[128 = 0]

[133 134 119 122 112 108 132 115 131 192 106 124 132 135  88 118 125 103
 137 153 106 123 119 128 108 151 144 115  99 118 104 109 146 154 192 122
 122 122 113 111 121 112 113 158 140 142 154 135 132 143 126 136 139 124
 152 123 152 102 138 138 163 129 160 123 140 124 154  77 119 126 128 129
  93 112 120 137 101 120 109 129 101 143 144 129 138 145 138 121 129 108
 107 101 132 143 115 126  61 129 152 130 124 135 121 111 120 142 165 124
 181 179 154 138 116 130 129 138 111 132 127 107 117 144 100 123 118 116
 130 111 109 115 141 132 138 164 108 142 126 105 115 122 149 106 109 114
 118 169 105 132 140 106 103 160  93 114 161 128  85 144  24] : U
[140 143 100  96 137 124 151 107 106 146 115 139 126 132  94 128 129 134
 122 140 130 138 133 192 153 141 121 134 135 112 109 143 135 125 119 160
 151 160  86 132 175 172 116 138 133 162 130 119 128 128 134 120 158 136
 117 136 107 158 113 141 161 125 118 137 115 125 135 127 124 123 122 148
 134 163 104 128 116  97 146 116 124 165 115 158  95 135 147 114 178 122
 113 117 133 100 122 121 143 131 170 139 128 132 118 147  91 109 158 138
 163 104 142 182 132 142 115 117 131 147 106 121 134 143 139 109 166 131
 140 112 118 123 129 134  98 171 121 170 133 147 123 130 152 126 139  92
 146 106 128 115 107 151  98 151 103 135 195 147  68 154 114] : U
[133 108 110 182  82 120 108 110 146 168 147 125 134  97 100 152 223 124
 140 152 107 127 157 129 104 151 154 132 110  96 132 114 121 142 225 114
 112 143 144 113 130  75 120  96 135 130 143 114 161 157 134 129 114 104
 136 131 154  93 134 101 116 109 123 122 152 108 132  95 124 131 147 133
  67  95 122  97  90 146 115 107 114  95  99 125 141 187 136  87 136 127
  78  96 123 154 142 132 141 133 109 112 137 134  86 141 153 139 135 137
 157 167 138  90 113 105 152 132 125 224 152  97 126 119 117 121 108 118
  90 126 124 103 130 120 115 129 101 127 162  90 140 109 122 123 131 118
 100 125 106 146 184 109 100 146  76 153 127 165 100 106  77] : V
[122 152  98 113 126 100 125 126 139 136 130 143 129 134  79 138 174 121
 136 141 132 118 119 141 160 128 134 130 133 116  92 131 117 141 153 137
 129 119 102 147 147 140 121 168 141 175 140 118 137 151 136 132 118 150
 142 160 136  72 122 133 150 122 123 132 135 119 144 138 110 140 124 119
 135 168  98 116 117 126 132 135 124 136 105 159 113 144 107 121 157 126
 135 129 124 118 105 123 153 131 124 175 120 129  95 147  97 123 168 135
 204 113 151 160 146 133 130 110 128 179 124 124 130 105 141 106 134 126
 138 133 114 126 132 142 110 221 119 154 108 128 124 133 123 130 143 118
 135 114 131 105 143 154 111 165  98 153 158 153  42 143  89] : U
[144 117 132 156 129 110 124 139 133 147 166 131 127 131 133 147 153 141
  99 160 119 139 115 100 117 147 129 104 128 132 147 118 140 118 132 141
 129 126 140 130 116 129 127 124 136 131 123 127 119 138 137 122 154 117
 116 131 131 130 159  95 142 114 136 136 151 116  99 119 118 133 126 128
 125 141 135 127 115 122 118 132 115 146 132 112 143 116 120 103 117 126
 136 123 130 127 123 113 161 121 116  96 142 117 111 115 133 138 115 124
 150 119  91 132 123 127 130 123 140 116 142 127 120 141  95 132 122 117
 123 126 116 117 140 116 129 134 127 137 134 142 124 116  99 132 127 135
  83 107 144 146  89 120 105 133 116 129 149 165 138 151 128] : V
[126 114 129 120 139 119 126 116 118 115 121 120 137 101 126 168 173 132
 121 144 132 140 146 109 144 134 141 114 117 123 120 127 114 140 126 144
 140 107 135 131 132  96 155 113 136 137 139 125 118 135 135 140 129 140
 157 119 120  96 124 128 136 123 148 145 153 107 121 158 126 128 117 111
 102 148 125 141 110 124 126 128 135 115 116 141 139 143 130 132 132 133
 106 113 126 112 104 121 136 127 109 127 117 131 113 140 112 130 145 113
 139 101 169 169 149 124 125 129 168  90 136 122 131 136 148 112 136 132
 120 123 101 137 118 148 113 140 145 123 126 141 127 142  91 124 151 119
 111 102 149 119 108 160 109 131 150 139 142 140 126 139 122] : X
[143 113 102 161 119 135 146 127 136 150 185 118 129 100 137 176 169 134
 119 165 126 127 135 104 114 124 128 132 137 126 168 111 121 124 140 144
 141 127 145 138 146 104 114 130 123 136 137 134 129 141 131 123 143 146
 116 153 146  88 143 120 130 118 143 132 165 103 103 137 139 135 158 125
  93 134 140 127 106 104 102 107 155 152 148 125 127 135 130 108 138 120
 124 109 140 138 139 140 192 121  89 115 112 121  90 136 158 150 123 131
 137  90 105 114 136 116 134 110 153 141 133 110  87 134 129 108 137 148
 119 129 128 105 129 115 154  99 130 141 154 130 145 124  94 133 133 132
  69 121 143 144  87 143 130 129  93 151 180 162 116 151 115] : B
[122 154  60 132  86 110 142  99 111 176 122 131 139  91  85 132 140 112
 166 135 118 134 118 198 129 171 163 107 132 116 121 105 135 146 216 144
 164 144  94 108 156 105 123 158 149 164 152 116 150 160 129 144 128 128
 139 139 108 122 121 133 168 123 148 124 172 116 154  98 117 117 138 127
  61 117 116 159  83 105  92 123 107 175 128 134 115 182 162  98 156 112
  78  91 158 122 161 124  84 161 151 137 104 134  84 136 119 141 192 140
 208 159 214 167 119 128 142 117 169 150 111 104 114 145 146 104 158 146
  93 112  87 121 126 131 127 155 135 137 179 109 144 133 140 109 144  95
 163 114 125 115 130 148  96 148  77 144 184 152  38 165  48] : U
[162 119 157 118 112 114 136  95 102 156 110 124 147 128  83 164 134 113
 170 161  91 129 118 168 114 153 137 115 104 130  92 101 132 161 179 137
 144 149 100  96 123  87 133 133 137 144 145 135 131 123  95 155 157  87
 166 109 145 181 120 129 151 154 150 139 144 148 147  92 117 134 125 137
  71 103 118 130  99 112 139 126  75 120 129 110 145 172 172 117 162 112
 100 111 143 147 142 122   4 137 142 122 152 148 111 117  93 153 142 141
 140 156 177 187 144 131 139 135 116  90 141 100  86 154 121 105 148 140
 106 120 116 144 117 125 109 145 110 137 151 136 101 130 127 100 144 114
 129 108  94 132 131 109  84 171 109 123 165  98  89 106  61] : C
[158 160 128 139 127  76 122 121 117 195 131 132 135 134  87 132 175 117
 109 184 112 131 104 139 111 175 151 115 119 103 148 116 143 157 173 127
 145 120 116 113 138  98 105 149 124 145 151 133 169 152 159 151 115 117
 167 153 155 148 135 125 171 132 170 112 159 125 137  75 121 136 131 136
  66 147 127 117  90  92 127 127  98 134 148 143 150 158 165 110  96 124
  95 119 161 151 114 136 139 132 159 108 115 128 127 109 129 147 148 121
 142 161 118 142 127 118 116 136 124 124 128 104 120 137 105 112 123 109
 108 121 110 122 135 149 127 161 116 150 126 102 108 130 130 117 111  97
  63 147 118 129 128  96  91 171  80 113 173 154  87 155   8] : U
[ 99 156  88 113 148 107 128 144 135 150  80 133 126 123 125 107 107 115
 125  83 130 152 145 200 165 193 149 107 128 150 140 136 141 132 124 156
 136 173  83 136 155 180 142 142 132 144 114 120 153 153 148 129 134 120
 114 144  51 135 102 112 137 126 132 124 127 120 160  87  97  88  82  98
 127 130 102 145 119 126 112 128 105 171  76 137 120 141 165  93 131 139
  90 141 148  73 156 116 122 141 179 137  94 128 143 120 104  84 147  87
 154 143 172 180  86 135  96 135 150  75 102 131 185 147 120 151 157 118
 119 152  97 115 155 136 102 134 152  99 139 110 148 159 177 115 131  78
 125  88 164 108 188 177 102  91 159 126 112 148 133 162 129] : C
[127 183  85 125 113  94 113 141 130 145 132 138 133 144  77 133 139 116
 152  96 128 138 116 201 156 163 148 135 115 119  93 115 134 153 208 125
 107 120 117 119 126 130 121 154 138 151 140 112 138 153 121 113 118 122
 130 148 110  99 136 129 118 142 147 127 159 134 153 147 104 142 114 132
 105 122  95 102 131 139 139 133 111 107 107 136 126 148 101  89 137 122
 101 128 134 114 102 126  81 157 206 168 127 135 117 143 118 119 184 143
 170 174 183 132 125 126 137 125 110 172 118 130 128  91 143 139 119 133
 103 125 124 121 132 110 133 215 128 142 114 118 122 107 148 113 117 100
 144 141 118 114 156 140 129 138  93 129 125 169  51 113  81] : U
[124 187  68 121 111  85 113 128 125 155 127 124 130  92  97 124 146 122
 113 111 126 146  82 205 140 183 147 114 132 122 144 100 139 153 190 150
 153 115 114 126 139  94 133 157 158 154 129 123 169 157 164 126 109 122
 140 136  90 108 125 107 156 139 159 108 173 119 143 145 107 122 126 126
  70 156 119 126  96 128 115 125 112 133 111 144 141 167 166 108 117 128
  81 115 169 115 119 127 133 154 165 135 105 128 118 128 121 114 189 104
 186 163 225 162 116 120 106 132 194 122 104 109 142 146 139 129 147 123
  95 129  99 127 138 137 113 174 161 122 130 108 134 146 138 125 130  98
 131 104 138  81 121 164 108 131 116 127 119 169  80 159  83] : U
